[[ 10.1  -3.4  49.0  13.1  -6.2  -3.6  29.5 -14.6]
 [-59.4   6.8 -16.9 -48.9   7.7  33.0   0.6  -4.9]]
|
[[-59.4   6.8 -16.9 -48.9   7.7  33.0   0.6  -4.9]
 [ 10.1  -3.4  49.0  13.1  -6.2  -3.6  29.5 -14.6]]

[[ 66.5 -16.7 -73.6 -72.4   2.5]
 [-81.1 -53.2  20.6  71.0  66.0]
 [ -3.6  72.9  70.1  19.4 -70.9]
 [ 30.4  76.6  64.8 -15.6 -76.2]
 [  9.5  74.7  68.3  10.3 -72.0]
 [-78.6 -56.4  -0.5  68.0  69.1]
 [ 63.2 -24.6 -75.6 -70.2  12.6]
 [-79.3 -55.0   8.7  69.7  67.4]
 [ 21.1  74.3  66.5  -4.2 -73.9]
 [ 68.0 -10.4 -73.2 -73.5 -10.2]
 [ 60.0 -30.0 -76.1 -68.1  20.3]]
|
[[ 60.0 -30.0 -76.1 -68.1  20.3]
 [ 63.2 -24.6 -75.6 -70.2  12.6]
 [ 66.5 -16.7 -73.6 -72.4   2.5]
 [ 68.0 -10.4 -73.2 -73.5 -10.2]
 [-78.6 -56.4  -0.5  68.0  69.1]
 [-79.3 -55.0   8.7  69.7  67.4]
 [-81.1 -53.2  20.6  71.0  66.0]
 [ 30.4  76.6  64.8 -15.6 -76.2]
 [ 21.1  74.3  66.5  -4.2 -73.9]
 [  9.5  74.7  68.3  10.3 -72.0]
 [ -3.6  72.9  70.1  19.4 -70.9]]

[[  3.1 -24.4 -27.1 -27.0]
 [ 62.5  39.3  53.0  -7.0]
 [  9.3  34.6  23.2  10.7]
 [ -4.5  16.3  29.2  -2.7]
 [ -5.1  63.7  56.0  52.1]]
|
[[  3.1 -24.4 -27.1 -27.0]
 [  9.3  34.6  23.2  10.7]
 [ -4.5  16.3  29.2  -2.7]
 [ 62.5  39.3  53.0  -7.0]
 [ -5.1  63.7  56.0  52.1]]

[[  1.7 -26.3 -36.9 -15.5 -43.8  11.5   2.2  63.4  70.7]
 [ 19.1  67.1  57.9  23.4  59.1 -67.8 -63.2 -20.1  16.0]
 [ -6.2 -27.3 -36.3 -11.2 -34.8  17.5   9.9  57.1  54.2]
 [ 49.7  28.6   0.4  48.9   3.7 -40.5 -46.0  48.4  46.2]
 [ 54.3  22.8  -7.7  51.6  -3.2 -44.0 -43.0  46.5  55.8]
 [ 12.1 -34.4 -52.0 -14.0 -45.0  17.0 -10.7  80.6  74.1]
 [-16.3  -7.8   9.5   5.8   9.7  12.3  31.2 -34.4 -56.3]
 [ 54.7  25.2   2.7  56.6   5.5 -48.6 -42.8  36.8  44.0]
 [ 24.0  60.1  54.2  20.3  56.1 -64.6 -60.5 -15.3   0.3]
 [ 20.1  35.1  28.6  21.5  30.1 -34.7 -34.0 -12.9 -11.4]]
|
[[ 12.1 -34.4 -52.0 -14.0 -45.0  17.0 -10.7  80.6  74.1]
 [  1.7 -26.3 -36.9 -15.5 -43.8  11.5   2.2  63.4  70.7]
 [ -6.2 -27.3 -36.3 -11.2 -34.8  17.5   9.9  57.1  54.2]
 [ 54.3  22.8  -7.7  51.6  -3.2 -44.0 -43.0  46.5  55.8]
 [ 49.7  28.6   0.4  48.9   3.7 -40.5 -46.0  48.4  46.2]
 [ 54.7  25.2   2.7  56.6   5.5 -48.6 -42.8  36.8  44.0]
 [-16.3  -7.8   9.5   5.8   9.7  12.3  31.2 -34.4 -56.3]
 [ 20.1  35.1  28.6  21.5  30.1 -34.7 -34.0 -12.9 -11.4]
 [ 24.0  60.1  54.2  20.3  56.1 -64.6 -60.5 -15.3   0.3]
 [ 19.1  67.1  57.9  23.4  59.1 -67.8 -63.2 -20.1  16.0]]

[[ 16.5  -5.2  17.4   4.1 -10.6  35.4  31.6  49.2  -7.7  -5.7]
 [ -2.8  -2.5  -7.6  -1.2 -13.8  34.4  14.0  61.0  -3.0  -5.6]
 [ 12.2 -27.9 -21.3  11.4  19.2 -24.3  45.1 -14.3 -18.7  19.5]
 [ -8.8   6.4 -11.8  -0.5  10.9 -38.6 -24.9 -54.3   4.1   3.6]]
|
[[ 12.2 -27.9 -21.3  11.4  19.2 -24.3  45.1 -14.3 -18.7  19.5]
 [ -8.8   6.4 -11.8  -0.5  10.9 -38.6 -24.9 -54.3   4.1   3.6]
 [ -2.8  -2.5  -7.6  -1.2 -13.8  34.4  14.0  61.0  -3.0  -5.6]
 [ 16.5  -5.2  17.4   4.1 -10.6  35.4  31.6  49.2  -7.7  -5.7]]

[[-26.0 -54.3 -43.1  49.9   5.8]
 [-16.7  61.3 -69.3  36.6  51.6]
 [-57.2  -9.0  69.0  23.5  59.1]
 [ 26.9   2.8 -12.0 -57.5 -14.4]
 [-69.7 -37.3 -35.3 -39.2  26.7]
 [ 26.6 -26.1 -32.8 -65.5 -21.3]
 [  9.8  49.6 -63.6  -4.2 -28.9]
 [ 15.0 -58.3 -23.3  40.6 -27.1]
 [-38.0 -54.2 -37.1 -48.3  41.4]
 [ 63.9 -50.6  36.8  48.4  -1.8]
 [-18.3  49.4 -35.5 -21.5 -41.6]]
|
[[-16.7  61.3 -69.3  36.6  51.6]
 [  9.8  49.6 -63.6  -4.2 -28.9]
 [-26.0 -54.3 -43.1  49.9   5.8]
 [-38.0 -54.2 -37.1 -48.3  41.4]
 [-18.3  49.4 -35.5 -21.5 -41.6]
 [-69.7 -37.3 -35.3 -39.2  26.7]
 [ 26.6 -26.1 -32.8 -65.5 -21.3]
 [ 15.0 -58.3 -23.3  40.6 -27.1]
 [ 26.9   2.8 -12.0 -57.5 -14.4]
 [ 63.9 -50.6  36.8  48.4  -1.8]
 [-57.2  -9.0  69.0  23.5  59.1]]
